Below is a small trained network, with its code and all its weights. Each question gives an input and a class and asks what happens when units are switched off, that is, made to give their printed mean instead of their output.

import numpy as np


def w(rows, s, z=0):
    codes = np.array(rows[::2]) - 128.0
    scale = np.full(codes.shape[1], s)
    scale[-1] = z or s
    return codes * scale


def norm(h):
    return h / np.sqrt((h * h).mean(-1, keepdims=True) + 1e-5)


def f(y):
    return np.maximum(y, 0)


def log_softmax(a):
    a = a - a.max(-1, keepdims=True)
    return a - np.log(np.exp(a).sum(-1, keepdims=True))


def net(x, mask):
    res = np.array(x, float).reshape(1, 5) / 4 @ E
    u = 0
    for l in range(4):
        y = f(norm(res) @ A[l][:, :-1].T + A[l][:, -1])
        res = res + np.where(mask[u : u + 9], y, B[l][:, -1]) @ B[l][:, :-1]
        u += 9
    return log_softmax(norm(res)[-1] @ U[:, :-1].T + U[:, -1])


A, B = {}, {}
E = w([
[231,240,202,155,31,1,191,115,168],'x0',
[110,183,44,185,122,102,19,70,228],'x1',
[208,171,189,162,191,233,104,162,137],'x2',
[11,153,224,94,165,111,107,53,73],'x3',
[68,139,116,231,72,176,184,146,123],'x4',
],0.0062)
A[0] = w([
[95,51,48,91,175,182,145,170,125,16],'L0N0',
[77,123,69,209,86,173,189,157,90,5],'L0N1',
[71,60,29,42,63,70,166,140,124,18],'L0N2',
[196,69,36,77,106,186,201,153,171,23],'L0N3',
[169,59,156,96,108,166,188,138,86,35],'L0N4',
[147,51,121,93,121,135,184,130,73,29],'L0N5',
[179,102,77,13,168,96,93,134,101,6],'L0N6',
[209,82,2,140,137,125,143,141,109,3],'L0N7',
[194,111,83,34,135,100,87,132,102,23],'L0N8',
],0.0092,0.0055)
B[0] = w([
[206,123,79,74,27,157,151,59,90,254],'L0N0',
[131,78,205,153,127,127,185,77,248,207],'L0N1',
[120,130,99,208,226,40,137,78,45,249],'L0N2',
[128,115,177,164,95,106,45,234,91,219],'L0N3',
[113,166,74,101,171,123,153,194,170,214],'L0N4',
[92,170,65,97,166,132,170,162,159,203],'L0N5',
[121,68,198,135,126,144,171,66,223,197],'L0N6',
[85,130,177,152,84,95,22,225,105,198],'L0N7',
[125,79,185,137,123,144,156,124,220,183],'L0N8',
],0.013,0.0048)
A[1] = w([
[139,93,158,50,189,122,73,108,157,50],'L1N0',
[150,151,148,125,172,220,94,136,105,90],'L1N1',
[116,52,84,105,127,184,98,108,81,22],'L1N2',
[181,127,151,160,184,214,107,152,125,68],'L1N3',
[64,142,98,109,119,145,98,138,173,48],'L1N4',
[84,110,153,80,145,154,151,154,78,2],'L1N5',
[3,145,197,74,154,159,84,81,88,29],'L1N6',
[50,122,114,195,98,209,170,127,129,46],'L1N7',
[82,137,60,136,153,156,36,91,173,72],'L1N8',
],0.016,0.0039)
B[1] = w([
[135,80,198,163,151,170,185,93,183,220],'L1N0',
[101,108,78,167,162,81,141,75,85,206],'L1N1',
[201,138,125,124,90,217,115,66,33,214],'L1N2',
[65,103,104,142,147,26,125,87,81,224],'L1N3',
[143,159,87,140,137,141,132,110,154,160],'L1N4',
[161,136,79,122,193,125,144,204,157,182],'L1N5',
[134,108,139,198,37,97,54,254,112,253],'L1N6',
[161,55,212,112,155,151,144,99,186,220],'L1N7',
[134,125,61,56,195,147,144,168,178,234],'L1N8',
],0.014,0.0067)
A[2] = w([
[211,187,141,70,33,105,168,83,99,7],'L2N0',
[75,128,185,97,162,182,204,188,47,38],'L2N1',
[211,192,121,79,103,112,138,88,139,53],'L2N2',
[83,205,78,113,122,179,23,76,198,111],'L2N3',
[90,174,44,68,182,150,177,210,171,71],'L2N4',
[145,171,160,194,97,147,40,212,112,10],'L2N5',
[51,112,184,108,118,152,148,106,135,49],'L2N6',
[99,141,109,115,132,238,104,120,108,25],'L2N7',
[178,248,169,59,41,66,177,96,134,48],'L2N8',
],0.012,0.0017)
B[2] = w([
[143,151,126,71,109,186,121,93,87,178],'L2N0',
[208,133,72,117,182,86,104,107,220,181],'L2N1',
[56,132,77,149,114,197,127,93,149,165],'L2N2',
[187,132,168,97,211,90,239,250,99,170],'L2N3',
[109,232,77,84,157,178,114,136,182,219],'L2N4',
[80,171,176,137,65,109,66,181,96,254],'L2N5',
[105,155,135,160,97,151,108,88,183,164],'L2N6',
[214,223,149,109,53,83,184,123,116,160],'L2N7',
[219,32,92,117,133,209,130,93,59,199],'L2N8',
],0.012,0.007)
A[3] = w([
[116,212,143,42,168,134,153,132,128,68],'L3N0',
[6,131,105,148,187,117,103,72,101,127],'L3N1',
[72,228,211,116,120,74,209,105,100,2],'L3N2',
[51,143,118,125,185,41,123,74,17,71],'L3N3',
[40,154,213,166,93,172,206,80,179,104],'L3N4',
[70,160,183,101,151,221,135,101,82,40],'L3N5',
[46,192,157,36,100,143,109,112,98,101],'L3N6',
[78,168,123,56,157,218,132,39,156,86],'L3N7',
[32,129,143,98,152,195,129,126,88,73],'L3N8',
],0.011,0.0022)
B[3] = w([
[74,81,30,119,149,194,148,149,182,209],'L3N0',
[122,204,172,117,102,25,158,92,86,219],'L3N1',
[138,27,83,138,137,156,106,152,128,161],'L3N2',
[36,196,111,85,195,121,92,38,90,254],'L3N3',
[84,124,201,64,138,152,103,80,170,250],'L3N4',
[150,131,66,138,82,114,132,122,152,158],'L3N5',
[69,122,142,206,154,249,110,110,134,149],'L3N6',
[102,234,173,134,31,107,159,198,101,251],'L3N7',
[145,137,113,191,116,115,149,112,151,132],'L3N8',
],0.011,0.0043)
U = w([
[127,120,176,175,55,105,23,254,104,172],'0',
[223,105,105,106,76,219,153,60,49,154],'1',
[127,46,244,150,150,135,167,69,244,149],'2',
[135,176,48,90,213,144,163,194,197,133],'3',
[56,134,102,150,189,39,120,42,53,133],'4',
[63,180,149,123,95,172,124,103,149,5],'5',
],0.0096,0.0023)

Each question gives the input, the list of numbers given to net, and the class t.
The units are the neurons (one row each of A and B). Each row of codes is followed by its name. A weight is (code - 128) times the scale printed after its matrix; where a second scale follows, it is the last column's (A, B and U).
mask holds one flag per neuron, layer by layer. A switched-off neuron (its flag False) gives its mean, the last column of its row in B, instead of its output. The means were averaged over made-up inputs and are rounded, as every weight is.
A unit's drop is (log p(t) with every unit on - log p(t) with that unit switched off) / (log p(t) with every unit on - log p(t) with every unit switched off).
The circuit of an input: a set's keep is (log p(t) with only the set's units on - log p(t) with every unit switched off) / (log p(t) with every unit on - log p(t) with every unit switched off). Starting from the 12 units with the biggest drops (on a tie, the unit counted first), units are removed one at a time, each time the one whose removal leaves the highest keep (on an exact tie, the one counted first), for as long as the keep stays at least 0.8.
circuit, biggest first: the units of the circuit, biggest drop first
unit that matters most: the unit with the biggest drop
k most important neurons: the k neurons with the biggest drops, biggest first
k most important neurons of layer l: the k neurons of layer l with the biggest drops, biggest first
input [-3,-2,-5,-5,-7], class 2: circuit, biggest first	L0N6
input [6,8,2,2,3], class 3: 2 most important neurons	L0N0, L2N3
input [5,-8,1,7,-2], class 3: 4 most important neurons	L1N5, L0N4, L0N7, L2N4
input [5,-6,-7,7,2], class 0: 3 most important neurons	L1N6, L0N0, L1N3
input [-3,-4,-2,2,-1], class 3: 2 most important neurons	L0N5, L0N4
input [7,1,-8,-5,-1], class 4: 3 most important neurons	L0N2, L0N0, L1N2
input [-6,3,8,-8,-5], class 0: 2 most important neurons	L0N3, L0N7
input [3,-7,7,2,-7], class 2: 2 most important neurons	L1N0, L1N8
input [2,8,-8,-6,5], class 3: 4 most important neurons	L1N8, L1N6, L1N3, L1N1
input [0,8,-1,-8,-1], class 0: 3 most important neurons	L0N7, L0N3, L2N5
input [0,-7,-5,-1,-5], class 3: 2 most important neurons	L0N5, L0N4
input [-1,3,8,-7,5], class 4: 3 most important neurons	L1N3, L1N6, L1N1
input [6,-3,-8,1,-8], class 2: 2 most important neurons of layer 1	L1N3, L1N1
input [-4,7,-2,6,4], class 3: 2 most important neurons	L1N8, L1N4
input [8,1,8,5,-4], class 1: unit that matters most	L2N8
input [4,3,-8,-7,-7], class 4: 4 most important neurons of layer 1	L1N6, L1N7, L1N0, L1N5
input [-3,2,-3,5,5], class 0: 2 most important neurons of layer 1	L1N6, L1N0
input [-6,1,6,2,-7], class 2: 2 most important neurons of layer 1	L1N0, L1N3
input [4,6,-5,-3,-1], class 3: 2 most important neurons of layer 1	L1N6, L1N3
input [-4,5,6,-2,-7], class 2: circuit, biggest first	L1N0
input [7,-6,8,-7,-3], class 4: 2 most important neurons of layer 1	L1N3, L1N6
input [0,7,6,7,8], class 2: 2 most important neurons of layer 0	L0N7, L0N3
input [6,0,-5,0,-3], class 1: 2 most important neurons of layer 1	L1N3, L1N1
